Below is a small trained network, with its code and all its weights. Each question gives an input and a class and asks what happens when units are switched off, that is, made to give their printed mean instead of their output.

import numpy as np


def w(rows, s, z=0):
    codes = np.array(rows[::2]) - 128.0
    scale = np.full(codes.shape[1], s)
    scale[-1] = z or s
    return codes * scale


def f(y):
    return np.maximum(y, 0)


def log_softmax(a):
    a = a - a.max(-1, keepdims=True)
    return a - np.log(np.exp(a).sum(-1, keepdims=True))


def net(x, mask):
    res = np.array(x, float).reshape(1, 7) / 4 @ E
    y = f(res @ A[0][:, :-1].T + A[0][:, -1])
    res = res + np.where(mask, y, B[0][:, -1]) @ B[0][:, :-1]
    return log_softmax(res[-1] @ U[:, :-1].T + U[:, -1])


A, B = {}, {}
E = w([
[88,162,189,124,30,69,45],'x0',
[76,53,176,2,74,147,126],'x1',
[29,116,146,144,99,59,160],'x2',
[62,177,148,193,176,46,187],'x3',
[153,204,94,139,129,169,214],'x4',
[161,197,26,217,61,148,79],'x5',
[24,198,80,107,73,194,212],'x6',
],0.0057)
A[0] = w([
[148,30,213,38,158,117,100,144],'neuron 0',
[165,144,133,153,151,117,122,132],'neuron 1',
[134,88,156,83,154,116,108,136],'neuron 2',
[254,161,94,249,187,104,94,144],'neuron 3',
[141,71,161,35,176,94,92,142],'neuron 4',
[103,135,170,141,108,97,126,252],'neuron 5',
[75,135,135,127,161,102,205,123],'neuron 6',
[47,143,115,146,185,98,227,120],'neuron 7',
[156,147,81,150,123,201,118,198],'neuron 8',
[165,159,40,86,96,202,116,86],'neuron 9',
[102,119,140,106,146,75,193,184],'neuron 10',
[30,162,173,152,43,47,70,150],'neuron 11',
[80,156,160,139,150,160,175,60],'neuron 12',
],0.0096,0.0021)
B[0] = w([
[201,88,231,88,168,197,61,248],'neuron 0',
[144,112,145,153,116,114,130,161],'neuron 1',
[170,110,130,106,161,159,71,181],'neuron 2',
[225,133,136,216,169,5,142,254],'neuron 3',
[178,77,225,125,114,185,120,217],'neuron 4',
[94,165,153,111,118,132,100,178],'neuron 5',
[67,132,105,124,223,156,146,183],'neuron 6',
[15,112,126,174,209,171,169,201],'neuron 7',
[168,112,43,109,85,134,164,188],'neuron 8',
[167,130,59,88,68,181,175,191],'neuron 9',
[108,156,136,126,163,188,151,184],'neuron 10',
[38,133,135,90,58,45,72,230],'neuron 11',
[95,177,123,135,185,155,143,162],'neuron 12',
],0.017,0.0097)
U = w([
[206,122,105,254,148,4,126,175],'0',
[155,126,41,94,52,176,159,17],'1',
[38,141,152,93,51,56,36,162],'2',
[172,43,230,74,135,193,48,180],'3',
[58,132,123,166,208,169,170,2],'4',
],0.0056,0.00049)

Each question gives the input, the list of numbers given to net, and the class t.
The units are the neurons (one row each of A and B). Each row of codes is followed by its name. A weight is (code - 128) times the scale printed after its matrix; where a second scale follows, it is the last column's (A, B and U).
mask holds one flag per neuron, in row order. A switched-off neuron (its flag False) gives its mean, the last column of its row in B, instead of its output. The means were averaged over made-up inputs and are rounded, as every weight is.
A unit's drop is (log p(t) with every unit on - log p(t) with that unit switched off) / (log p(t) with every unit on - log p(t) with every unit switched off).
The circuit of an input: a set's keep is (log p(t) with only the set's units on - log p(t) with every unit switched off) / (log p(t) with every unit on - log p(t) with every unit switched off). Starting from the 12 units with the biggest drops (on a tie, the unit counted first), units are removed one at a time, each time the one whose removal leaves the highest keep (on an exact tie, the one counted first), for as long as the keep stays at least 0.8.
circuit, biggest first: the units of the circuit, biggest drop first
k most important neurons: the k neurons with the biggest drops, biggest first
drop when u is switched off: that unit's drop, to one decimal
input [-3,-6,-5,8,-2,-7,-3], class 0: circuit, biggest first => (neuron 3)
input [-3,-1,-3,3,-4,8,7], class 1: 2 most important neurons => (neuron 9; neuron 8)
input [6,7,-8,-1,-3,4,5], class 1: circuit, biggest first => (neuron 9; neuron 0)
input [6,5,2,7,-8,-5,5], class 2: 2 most important neurons => (neuron 11; neuron 5)
input [7,3,2,8,3,-5,1], class 2: 2 most important neurons => (neuron 11; neuron 5)
input [-2,6,8,-2,4,6,-4], class 2: 2 most important neurons => (neuron 3; neuron 0)
input [-6,3,8,-1,4,-6,-1], class 4: 2 most important neurons => (neuron 7; neuron 6)
input [2,7,-8,6,1,-2,6], class 4: drop when neuron 0 is switched off => 0.1
input [7,8,-4,7,5,7,-8], class 2: drop when neuron 11 is switched off => 0.3
input [6,-4,-7,4,1,2,8], class 1: drop when neuron 3 is switched off => 0.2
